In the rows, zero is written as 128.
Each row is followed by its class; each block has classes of its own.
[108 131 193 115 152 139 107 134 120 124 144 160 134 156 116 163  95 169
 100 148 166 140 144 105 118 103 152 129 151 143 150 139 126 117 118]	vode
[148 181 164 147 135 128  89 154 149 152 110 142 145 131 156 136 128 176
  94 124  80 153 120 124 152 143 153 135 115 133  93 108 115  86 128]	Subul
[129 101 145  96 133 110 104 134 118 150 136 133 122 181 130 129 112 118
 107 149 100 129 103 146 157 145  89 156 159 121 104 104 151 104 125]	kor
[107  96 101 124 142 154 160 140 130 127 164 121 111 146 129 110 139  74
 151 130 146 122 142  96 134 122 119 122 113 103  95  99 145 115 114]	nek
[107  94 102 121 130 161 154 143 129 133 141 124 136 165 117 132 153  89
 135 135 144 126 144 105 143 141 127 132 125 123 122 118 141 108 120]	keb
[110 141 182 124 144 139 109 164 110 150 127 160 138 138  96 180 105 202
  75 133 152 138 160 124 138 114 147 135 152 173 127  97 130 105 120]	siso
[160 137 145 141 113 133  81 153 113 161 120 122 125 162 138 136 137 125
  83 157 100 136 109 121 168 141 119 160 146 116  72 106 156 108 148]	Subul
[165 136 139 143 124 142  83 146 103 156 133 146 122 164 119 133 127 147
  89 131 121 124 105 138 150 127 115 137 152 124  94  78 131  99 131]	rimo
[118 102  90  86 114 144 136 160 158 158 174 117 141 139 133 125 159 143
 140  94 110 144 198 158 157 136 182 110 112 180  91  77 141  65 106]	vifa
[131 118 132 100 114 124 102 149  96 142 152 151 125 139 107 142 123 157
  91 134 126 135 131 125 147 138 129 121 146 146 103  95 159 110 122]	vifa
[120 178 152 146 128 117  87 145 100 140 112 176  97 166 115 139 100 146
  97 151 101 135  84  76 131 161  99 146 132 104 110 135 133 107 108]	vode
[115 141 176 104 141 153 108 146 131 163 155 143 145 136 115 151 138 215
  78 121 158 141 188 133 133  99 187 108 124 193 106  99 123  87 125]	nek
[152 117 149 102 124 120 107 169  96 137 129 145 116 166 122 149 131 154
  85 129 114 135 135 140 157 151 103 141 151 157  98  77 155  96 145]	siso
[ 92 129  75 140 133 157 120 138  77 103  94 151  56 158 102 113 104  66
 116 175 138  97  84  40 117 151  53 137 144  55 125 123 162 174 115]	fuv
[115 115 169 117 132 167 103 152 132 151 141 163 179 157  97 184 139 209
  79 133 146 156 183 146 143 118 195 128 136 187 113 124 128 100 126]	keb
[157 161 168 147 136 123  67 156 127 157 126 132 131 142 117 122 126 171
  90 133  76 134 134 131 153 159 155 142 118 149 107  84 141  79 110]	fuv
[143 170 158 160 130 114  95 157 136 149 137 134 154 147 105 138 109 171
 108 113 106 154 129 148 149 149 160 130 109 155 103  88 121  63 111]	tiv
[149 102 158  89 110 113  96 158 118 182 148 121 138 171 137 138 142 146
  96 121  85 138 147 176 165 153 130 140 149 184  83  71 148  51 133]	kor
[121 178 139 161 122 124  97 169  93 130  91 168 103 186 118 130 104 168
  88 139 105 114  79  86 143 138  93 150 143  72 118 105 123 123 103]	rimo
[126 129 134 149 131 136 123 133  77 114 105 160  75 178 114 140  90 144
  86 181 117 123  86  76 151 143  66 172 169  57 112 120 167 143 121]	zegub
[147 101 136 134 142 134  97 129 102 150 138 131 136 165 105 139 152 114
  88 161 120 142 105 114 173 152 104 163 142 107 107 101 152 107 139]	keb
[111 100  92  77 111 150 138 165 157 165 178 119 144 118 144 134 173 132
 140  88 101 143 219 166 153 127 191 108 106 186  84  56 138  42 106]	vifa
[ 88 100  98 139 127 149 131 136  97  93 109 137  90 169 108 109  99  73
 140 151 143 102 108  54 119 154  80 131 148  53 144 135 159 167 111]	fuv
[ 87 114  91 118 127 154 143 140 107 110 133 150  75 157 123 112 126  85
 141 138 142 116 116  74 121 132  96 126 128  71  99 122 154 145 117]	nek
[111 120 179 118 107 133 117 154 141 135 144 151 151 159  96 163 120 184
  86 131 158 155 168 124 128  92 167 131 140 187 128 110 118  85 102]	dezoz
[182 126 161 116 118 126  81 141 150 185 151 114 175 142 164 131 160 149
  98 109  88 163 147 172 169 138 158 140 128 168  64  88 131  55 152]	Subul
[ 95 115 163 133 144 162 103 135 104 115 122 167 130 164  73 165 111 174
  81 166 168 138 125  84 141 127 144 140 158 108 155 140 144 151 123]	keb
[130 157 164 138 141 126  92 139 107 142 111 158 124 155 110 144 131 174
  83 144 102 147  91  87 159 156 108 158 135 121 134 120 126 106 127]	keb
[ 61 119 143 105 151 138 118 137 113 101 123 178  94 150  78 167  81 188
  92 158 178 129 142  68 117 117 130 119 165 104 171 147 136 158 103]	vifa
[114  96 120 116  92 143 144 168 143 136 149 107 136 158 134 118 147  82
 143 114 138 141 159 144 129 102 167 125 125 142 103  97 161  93 110]	dezoz
[143 173 182 154 134 117  92 148 137 156 121 146 153 137 138 138 123 163
  83 135  96 155 118 110 159 148 143 142 116 125  97 100 111  66 116]	Subul
[143 119 172 100 147 159 107 155 151 186 165 141 200 139 118 178 170 216
  77 119 139 165 201 181 152 103 219 124 113 230  95  96 116  60 123]	keb
[ 72 129 179 133 142 133 117 138  98 119 110 165 110 163  93 158  64 168
 107 149 160 119 103  96 106 109 127 126 180  96 162 139 138 153  90]	kor
[178 114 138 101 122 136 133 157 153 195 169 110 160 146 151 145 176 191
  95 114  99 153 210 193 173 128 189 136 109 226  67  70 135  33 135]	zegub
[111 171 152 164 113 113  97 141  98 107  90 164  94 145 110 128  90 141
  88 160 102 121  59  57 124 130  77 149 145  72 136 131 137 150 106]	dezoz
[137 175 150 145 122 133 128 149 109 135 115 156 102 152 134 136 111 189
  91 150  88 125 126 108 155 134 123 158 129 121 106 105 142 105 109]	zegub
[119 114  91 130 112 160 146 152 148 148 143 127 138 162 141 119 143 102
 135 118 108 136 150 132 148 120 127 145 122 127  94  93 127  96 121]	fezu
[122 167 172 163 147  97 106 146  98 134 104 163  94 140 104 149  92 166
  92 142  96 130  81  75 152 164  70 167 144 103 130 106 120 103 103]	siso
[109 116  86 110 124 155 128 167 134 151 142 138  97 167 133 132 143  92
 147 126 116 134 138  95 125 142 127 132 122 131  91 120 142 103 114]	vode
[123 171 159 173 140 108  85 155 108 140 114 158 121 148  96 142  95 168
  96 137 112 149 103 102 149 165 131 134 114 109 112 104 126  90 114]	tiv
[161 116 153 114  91 119  93 144 130 159 146 123 139 145 127 132 143 146
  90 127 107 150 129 150 152 124 130 142 136 181  87  95 141  77 132]	dezoz
[160  81 130 103 124 135  95 144 127 173 151 117 165 162 115 148 173 151
  93 125 109 161 136 157 167 158 141 147 135 159  88 102 147  87 144]	keb
[115  94 142 114 129 109 107 136  88 134 123 144  93 179 115 135 107 100
 103 162 114 119  94 114 145 151  76 153 169  90 114 105 158 117 121]	kor
[ 83 138 160 125 155 148 117 147  96 110 109 169  95 156 117 166  85 153
 101 160 170 129 113  64 103 112 120 125 155 101 153 161 138 163 123]	vode
[130 129 166  88 146 159 113 152 146 180 171 122 150 135 131 152 154 223
  82 109 148 145 197 160 135  86 195 109 124 217  88  83 118  70 119]	nek
[161 124 162 119 115 128  82 134 122 164 136 128 135 158 145 131 137 140
  81 143 103 143 117 126 167 153 111 149 146 127  78  99 135  72 140]	Subul
[ 78 130 165 133 151 154 125 142 118 128 110 158 114 152 112 163  99 171
  81 159 175 137 149  95 125  98 142 136 152 110 159 135 123 135 131]	fezu
[192 117 146 109 113 125 107 163 157 209 186 103 179 118 140 147 180 169
 114  86  78 147 197 221 176 128 184 144 111 252  48  47 126  26 120]	siso
[153 171 183 166 136 122  79 131 135 141 113 147 147 129 140 138 112 177
  80 134  82 151 104 107 156 164 128 134 129 117 103 105 105  78 127]	Subul
[162 123 155 143 126 131  78 129 131 157 126 125 136 155 138 141 122 128
  91 146  93 147 103 123 161 152 101 159 156 113  84 109 134  90 148]	Subul
[111 112 188 112 146 144 114 142 140 133 155 133 141 129 128 162 107 171
 120 129 156 148 156 135 116 106 189 121 139 150 140 146 134 117 113]	vode
[163 158 172 164 133 111  63 137 109 148 121 140 129 139 105 127 116 171
  84 131  90 144 115 134 147 167 142 137 128 144 107  91 136  80 114]	fuv
[130 156 168 148 124 118  85 152 123 165 128 149 125 144 120 131 108 169
 110 121  63 123 111 134 140 157 144 128 141 133 105  85 128  76  88]	kor
[125  99 127 109 134 134 102 133  86 135 114 149 104 181 109 144 145 130
  78 164 129 133  96  79 159 163  68 158 156  95 122 123 149 123 146]	keb
[125 100  97 118 113 151 179 162 143 133 150 123 121 166 144 125 139 126
 153 116 121 136 169 140 139 126 157 134 119 132  95 109 154  99 104]	zegub
[172 125 155 110 126 125  82 145 141 173 138 113 153 156 149 138 150 154
  80 132 101 152 130 152 159 138 134 144 142 152  75  94 132  70 145]	Subul
[130 115 141 121 106 112  96 129  95 118 119 145  88 157 102 130 118 114
  79 163 128 138  78  78 138 130  63 155 160 101 124 104 145 122 128]	dezoz
[128 164 169 146 131 117  91 143 104 140 122 163 100 134 122 136 120 178
  91 130  93 130 108  92 130 150 117 132 126 115  99 114 131 103 120]	nek
[122 109 112 124 104 147 171 182 142 143 151 107 153 184 146 117 140  95
 158  96 144 124 157 151 144 112 153 128 116 136 108  88 133  85 105]	rimo
[ 99 100  82 116  87 144 150 164 139 136 139 123 112 169 124 122 148  87
 143 117 135 145 143 113 131 105 130 139 123 139  92 105 142 104 100]	dezoz
[153 117 153 103 121 127  90 151 112 164 152 143 125 161 138 154 140 146
  95 136 108 149 135 143 144 139 129 144 137 167  75 109 141  76 131]	vode
[100 111  93 127 111 165 143 151 135 125 120 129 114 169 149 115 121  70
 154 127 135 126 116  82 130 133 108 131 141  72 102 135 148 137 125]	Subul
[ 83 142 160 142 130 141 103 159 108 129 119 149 141 168  72 159  85 185
  85 145 174 137 144  96 133 130 153 120 141 121 143 118 138 122 116]	tiv
[117 145 177 149 139  90  93 138 121 148 122 152 116 159 108 133  98 148
 116 137  86 131  93 124 138 152 127 149 147 102 130 112 130  93  84]	kor
[ 93 141 152 102 136 147 102 163 103 131 117 171  96 159 121 176 116 193
  87 150 144 130 142  86 108 101 142 135 150 138 128 144 130 141 115]	vode
[125 178 167 187 151 101  90 137  98 135 111 165 112 146  92 146  85 158
  92 155 124 132  88  83 144 153 102 145 123 100 120 121 116 103 110]	tiv
[116  98 122  91 130 142 145 164 144 152 164 123 121 156 154 135 147  98
 152 114 131 146 160 129 127 127 154 126 113 153  97 116 138  76 111]	vode
[121 133 178 101 137 154 137 150 134 140 140 167 138 162 131 164 115 232
  90 131 149 139 196 142 126  97 184 124 143 174 127 118 129  91 112]	zegub
[102 117  90 133 129 167 127 154 135 122 115 134  94 159 141 119 131  79
 136 143 125 126 120  78 132 140 120 127 136  61  99 115 146 127 120]	Subul
[162 125 140 139 128 122  90 154 100 162 126 141 110 174 130 144 138 145
  86 137 118 134 111 141 162 130 106 158 146 127  87  85 127  87 133]	rimo
[131 118 107 142 127 156 141 156 151 165 146 124 141 150 142 131 151 114
 127 117 105 138 166 132 148 121 140 139 117 151  96  85 117  76 128]	fezu
[133 121 184 122 144 143  75 143 122 168 142 133 160 145 106 149 121 210
  77 127 146 144 172 139 138 116 185 123 144 177 124 103 134 100 114]	fuv
[131 133 185 104 147 156 150 152 146 155 152 153 160 141 141 174 122 250
  87 122 153 155 211 157 140  85 203 123 125 216 118 112 114  81 117]	zegub
[121 178 141 142 125 115 107 183 101 136  95 145  95 149 114 141 113 158
  91 137  82 124 101 108 152 155 105 160 134 111 108  90 155 120 113]	siso
[103 134 162 128 150 155 145 146 109 114 115 176  99 167 117 166  91 219
  88 153 161 135 154  95 124  99 144 135 157 125 141 135 132 137 109]	zegub
[111 123 201 148 148 130 106 103 132  96 124 152 147 131 103 152  77 161
 101 152 185 146 106  93 114 111 143 124 166  86 169 163 118 154 122]	Subul
[ 93 104  95 133 139 139 158 150  98 104 118 146  69 148 109 131 107  61
 147 143 152 112 100  74 120 144  67 137 149  72 128 113 153 147 111]	siso
[ 86 117  72 129 125 154 173 138  93 106 102 153  50 174 126 118 104 103
 133 161 142 112  96  46 129 140  60 149 147  45 124 138 157 164 110]	zegub

Next block, with new classes.
[103 197 139  95 106 187 138  85 131  69 133 116 123 127 157 202 127 124
 125 195 100  72 139 139  75 140 111 151 120  91 117 106  97 165 180]	gimi
[119 201 196  40 179 100  62 150 183 114 150 164 137 163 201 172 130 150
 150 192 165 129 156 161 103 164  50 170 122 121 120 165 132 137 171]	nop
[ 83 170  95 112  92 184 129  90 132  36 111 121 117 133 187 156 129 121
 131 180  97  50 135 126  90 116 113 156 139 122 108 117 109 146 160]	tino
[156 118  91 135 225 104 138 116 131 117 115 117 120 110  94 174  89 131
 129 143 112 150 169 151 220 176  90 104 125 179 154  98 144 129 178]	Zit
[148 139  82  98 227 156 124 116 141 131 160 111 123 130  78 160  94 138
 134 143  94  81 170 148 222 149 122 104 144 172 147 104 136 129 178]	nop
[ 92 182 150 112 110 190 138  86 109  58 143 110 128 122 182 201 147 115
 132 193 106  62 127 141 102 133 100 138 124  90 106  94 101 156 193]	gimi
[128 109  88  99 234 148 112 123 145 108 164 115 130 126 104 196 105 139
 137 129  98  89 170 146 209 142 115 115 135 190 168  94 149 141 182]	sidap
[120 202 168  88 114 203 128  81 116  70 146 106 120 116 165 200 152 135
 100 195 126  74 140 136  67 152 123 147 136  86 136 119  91 163 137]	geb
[120 194 218  39 151  89  36 159 190  99 167 160 137 158 197 176 155 160
 115 180 180 139 149 151  99 178  41 151 122 109 134 169 143 128 161]	geb
[122 125  80  92 227 154  93 110 153 121 171 112 152 136 110 183 101 143
 130 123  89  83 188 135 218 151 100  89 129 181 154 106 153 133 202]	ded
[117 185 200  49 170  73  59 167 182  99 143 162 135 125 205 184 144 148
 147 193 187 148 176 163  96 197  39 165 118 116 130 148 145 130 220]	Zit
[119 163 197  59 154  87  65 171 186 102 147 163 145 148 204 162 146 154
 128 188 189 140 163 154 110 186  52 150 105 122 132 152 148 129 194]	didur
[ 94 180 117 113  98 205 130  90 114  48 114 125 128 111 190 180 136 118
 130 183 120  50 142 129  94 111 116 146 131 113 102 107 102 162 166]	tino
[ 83 159 119  91  88 186 136  88 113  70 113 115 126 141 207 150 129 136
 120 173  86  56 122 123  82 137 114 170 134 115 130 109  96 149 157]	Sobi
[ 75 189 117 136  99 194 140  73 121  53 131 115 140 128 189 179 131 116
 116 165  97  51 150 117  96 126 114 168 140 103 118 120 108 156 137]	ded
[105 167 192  36 144  98  59 156 189  90 122 174 136 146 172 145 145 142
 146 185 175 131 164 169 127 150  38 162 115 130 115 162 137 129 192]	tino
[130 100  98  61 216 151 102 112 119 137 143 118 142 139 100 164  91 153
 114 120  99  87 154 151 211 143 103 108 120 173 164 104 133 126 185]	Sobi
[111 186 199  59 187  87  56 153 172  88 126 169 144 136 195 180 146 149
 145 191 168 140 172 173 101 187  33 167 116 108 128 155 146 140 204]	Zit
[131 117  86 103 228 137 104 123 129 116 142 122 137 113  98 184  96 141
 132 126 101  93 181 143 195 149 112 109 132 166 150  93 146 129 193]	Zit
[ 87 176  96 104 102 177 147  86 139  50 121 105 126 145 190 146 135 124
 135 182  93  54 133 118  42 141 128 157 134 107 117 125 109 130 171]	Bom
[109 164 189  74 159  90  69 168 207  99 121 168 151 171 210 155 139 157
 126 178 174 142 160 145 100 183  52 169 109 129 127 165 149 146 172]	didur
[150 102  82  96 214 158 106 123 148 109 143 117 125 125  92 165  99 138
 132 136 108  86 175 136 216 138 124 104 138 187 145  91 139 143 203]	tino
[ 98 193 142 108  88 185 125  80 114  46 143 111 119 129 186 183 145 131
  95 184 107  61 132 133  84 141 119 145 141  93 130 119  93 160 129]	geb
[113 190 134 106  97 196 134  97 139  61 106 128 114 105 166 175 138 123
 128 195 120  70 154 130  82 133 121 153 139 109 116 115  98 177 165]	tino
[150 142  87 152 221 135 130 116 151 125 134  98 119 133  69 187  94 130
 125 153  80 110 165 149 227 169  76 106 142 149 147 100 160 128 193]	gimi
[100 211 131 114 109 207 149  83 109  79 135 116 124 112 183 200 135 120
 129 197 115  47 136 131 104 124 117 151 141  97 106 100  98 158 129]	nop
[104 173 192  35 152  97  53 155 183 108 112 171 132 144 199 146 135 143
 153 187 164 129 155 162 117 137  38 155 128 135 113 160 148 111 204]	tino
[125 203 147 110 140 197 135  97 100  73 103 112 114 142 185 175 139 134
 118 188 116  72 148 122  81 157 120 153 116  93 137 103 104 173 151]	Bomut
[130 192 213  44 176  89  56 165 163 103 129 148 127 168 206 145 154 159
 137 183 173 136 171 145 122 187  32 159 108 107 139 140 152 129 203]	Bomut
[ 84 182 179  60 180  73  60 144 205 102 136 159 152 174 192 129 126 150
 136 153 145 131 164 146 119 158  33 174 130 133 130 189 164 106 192]	ded
[125 189 207  62 164  79  49 147 192  87 146 151 135 171 185 164 153 164
 114 177 172 140 155 154  97 190  50 166 136 100 144 175 142 138 163]	geb
[167 116 100 110 222 148 135 101 112 120 131 111 125 124  90 164  93 144
  92 140 104 126 147 152 228 175  81 109 112 171 165 109 129 142 169]	Sobi
[170 115 105 128 236 136 144 112 125 119 133 121 114 109  85 199 105 128
 127 145 117 138 153 158 229 165 102 102 132 182 169  95 145 145 164]	sidap
[172 154  88 132 222 137 152 110 136 149 124 109 120 116  73 160  90 128
 133 167 107 123 165 155 252 164  84  80 140 166 144 102 145 124 162]	nop
[170 104  96 112 232 151 137 104 125 133 138 108 131 117  86 179 113 132
 122 154 112 132 166 153 189 178 101  95 110 174 155 101 125 141 177]	Bom
[118 174 219  43 183  73  70 160 161 128  97 157 124 177 198 122 142 153
 145 166 165 157 152 150 125 166  40 168 109 130 138 156 148 111 179]	Bomut
[ 89 175 106 112  89 183 135  98 132  33 110 125 113 128 191 151 127 117
 135 185 107  57 135 124  92 121 121 160 135 126 106 112 105 147 169]	tino
[107 177 177  46 175  86  70 151 193  96 124 156 136 168 195 145 141 146
 136 175 156 133 145 153  78 172  32 177 125 121 121 178 159  95 195]	Bom
[112 172 202  59 163  73  68 165 193  91 135 174 133 146 205 178 151 146
 157 171 175 155 154 159 102 173  50 182 125 133 141 159 147 145 183]	sidap
[ 83 210 108 102 110 191 151  82 132  59 133 111 118 139 177 157 124 117
 151 193  91  40 137 135  93 124 122 150 141 116 107 122 102 134 143]	nop
[ 73 199 125 110 100 200 123  74 120  78 142 118 149 122 218 210 133 121
 131 182 105  58 150 119  95 121 103 141 122 112 108 107 113 151 143]	ded
[143 107  76  83 227 170 111 120 140 110 163 108 139 132  96 165 109 141
 121 139  92  75 178 137 167 160 121 112 124 170 155  99 134 135 209]	Bom
[ 75 187 142 119 111 190 131  83 123  68 137 120 147 116 209 188 145 118
 126 177 111  61 149 120 106 130  94 142 132 109 116 112 113 157 160]	ded
[136  98  79  90 218 155 101 116 129 111 155 109 134 150 111 157  96 157
 114 119  89  76 153 131 206 155 119 129 128 174 161  93 138 129 187]	Sobi
[142 107  78 112 220 142 127 127 143  94 160 116 120 125  87 176 103 137
 122 125  98  94 157 140 217 150 120 117 139 180 166  93 153 135 180]	sidap
[115 170 194  60 151  74  59 169 188  99 159 166 131 131 211 189 159 148
 146 177 181 149 158 156 115 179  33 172 127 127 142 146 152 138 186]	sidap
[141 148  85  98 237 168 115 120 146 129 172 107 132 134  83 184  92 140
 130 139 103  64 180 142 216 143 119 112 144 167 145 103 142 135 170]	nop
[105 192 161 102  94 192 121  86 113  62 142 118 122 114 197 197 148 135
  96 190 115  71 133 121  88 137 110 150 134 102 126 101  93 162 128]	geb
[140 156  72 156 206 148 125 106 153 120 137 109 129 119  93 188  97 131
 114 135  90 104 183 121 208 170  78 118 147 160 155 113 162 129 151]	ded
[ 96 188 137 105 119 203 142  83 112  63 130 112 133 112 211 198 151 119
 136 208 112  68 144 130  55 145 102 154 110 112 110 103  94 150 160]	Bom
[105 193 190  63 185  85  61 155 176  79 127 165 142 142 202 177 144 144
 153 190 171 132 166 164  87 185  41 170 117 111 124 158 148 126 207]	Zit
[100 178 134  97  93 205 122  90 110  65 118 128 124  98 199 197 144 118
 134 206 124  52 150 135  97 117 111 139 133 112 107  88  96 163 170]	tino
[125 180 185  39 136  96  43 166 188  99 143 172 130 130 194 171 142 145
 144 190 186 132 171 158 114 162  41 154 118 129 117 150 143 131 206]	tino
[164 129 107 141 237 109 134 119 123 134 102 103 110 144 100 135 101 139
 117 140 116 139 163 134 238 173  77 103 116 177 165 103 149 119 157]	Bomut
[101 170 192  59 180  69  69 165 198  87 125 175 138 158 204 178 141 149
 147 178 175 139 149 159 106 174  41 185 130 132 145 161 153 141 179]	sidap
[102 164 191  33 166  84  56 148 180 104 127 159 149 180 219 155 129 165
 128 160 163 132 142 152 110 170  38 184 113 125 134 165 142 129 183]	Sobi
[107 183 205  49 191  66  61 165 174 111 104 154 130 191 201 114 135 161
 139 161 163 146 152 141 119 164  32 180 106 127 134 167 160 102 177]	Bomut
[ 75 178 122 123  99 185 134  82 116  58 145 107 134 137 170 196 133 119
 127 179  89  51 134 145 103 122 125 148 124  92 107 101 100 161 171]	gimi
[112 166 182  49 165  76  66 150 195  99 139 154 145 175 203 146 141 147
 145 181 163 149 152 159  93 173  47 160 108 128 118 170 147 115 187]	Bom
[113 204 155 117 122 197 141 104 100  72 100 111 113 137 193 165 144 129
 116 192 116  68 150 120  71 157 115 167 120  87 138 108  96 178 143]	Bomut
[102 184 186  54 174  74  51 164 184  92 122 172 146 148 205 179 134 151
 148 168 174 137 173 160  79 181  50 185 124 113 128 163 148 136 204]	Zit
[ 94 171 133 127 115 215 147  99 102  58 124 117 138 126 196 180 141 123
 115 195 111  58 134 132  98 135 128 144 113 105 110 101 112 151 149]	didur
[119 188 220  44 156  85  50 148 186 101 134 166 140 162 188 165 156 156
 116 177 176 145 148 164 101 178  43 153 129 108 139 179 134 139 161]	geb
[111 203 193  33 163 100  66 163 191 129 159 155 136 155 187 163 137 146
 159 192 174 115 162 158 109 165  51 164 134 115 121 161 143 117 177]	nop
[110 178 181  45 169  67  46 163 176  96 152 160 143 146 211 188 130 152
 146 170 182 140 169 159  90 178  50 165 116 114 126 154 153 117 205]	Zit
[115 170 198  59 162  92  67 175 194 113 140 161 148 152 204 156 149 155
 139 194 188 139 166 153 107 187  57 150 107 121 130 154 154 123 199]	didur
[100 189 141 118  99 192 120  77 113  56 141 110 125 133 188 190 148 134
 100 181 106  59 132 131  91 134 133 146 143  94 124 111  97 160 121]	geb
[130 115  81 101 237 139 106 117 129 108 148 116 138 117  97 190  97 141
 128 129 108  86 178 145 188 154 121 111 129 166 153  93 143 131 197]	Zit
[117 181 184  46 161 109  42 156 179  80 133 174 134 142 186 156 151 144
 156 192 172 118 163 165 108 156  50 154 117 120 112 156 145 125 207]	tino
[170  99 114 137 222 146 146 120 130 139 122 124 122 110  77 165 107 130
 107 150 118 148 164 161 228 178 109  91 113 187 162 110 131 147 155]	didur
[176 145  89 126 237 150 145 115 134 134 152 108 116 122  66 174  93 132
 124 159 115 112 161 150 223 174 110 100 132 166 153 107 133 140 158]	nop
[104 176 188  55 171  74  60 152 197  84 145 157 141 188 177 164 132 145
 148 179 152 135 144 168 111 172  44 169 111 111 119 164 145 126 217]	gimi
[ 98 175 129 122 116 194 154  87 103  36 128 125 115 112 191 203 143 115
 125 195 109  62 125 142  92 139 126 166 133 110 134  96 100 171 150]	sidap
[119 159 201  54 170  85  74 159 177 127 105 177 144 151 187 136 136 153
 127 179 172 158 146 164 114 166  50 155 109 130 129 166 153 107 184]	didur
[ 74 189 111 121 106 183 135  78 139  47 130 118 137 143 192 155 133 120
 125 170  87  58 142 121  96 134 107 154 136 112 117 133 116 148 155]	ded
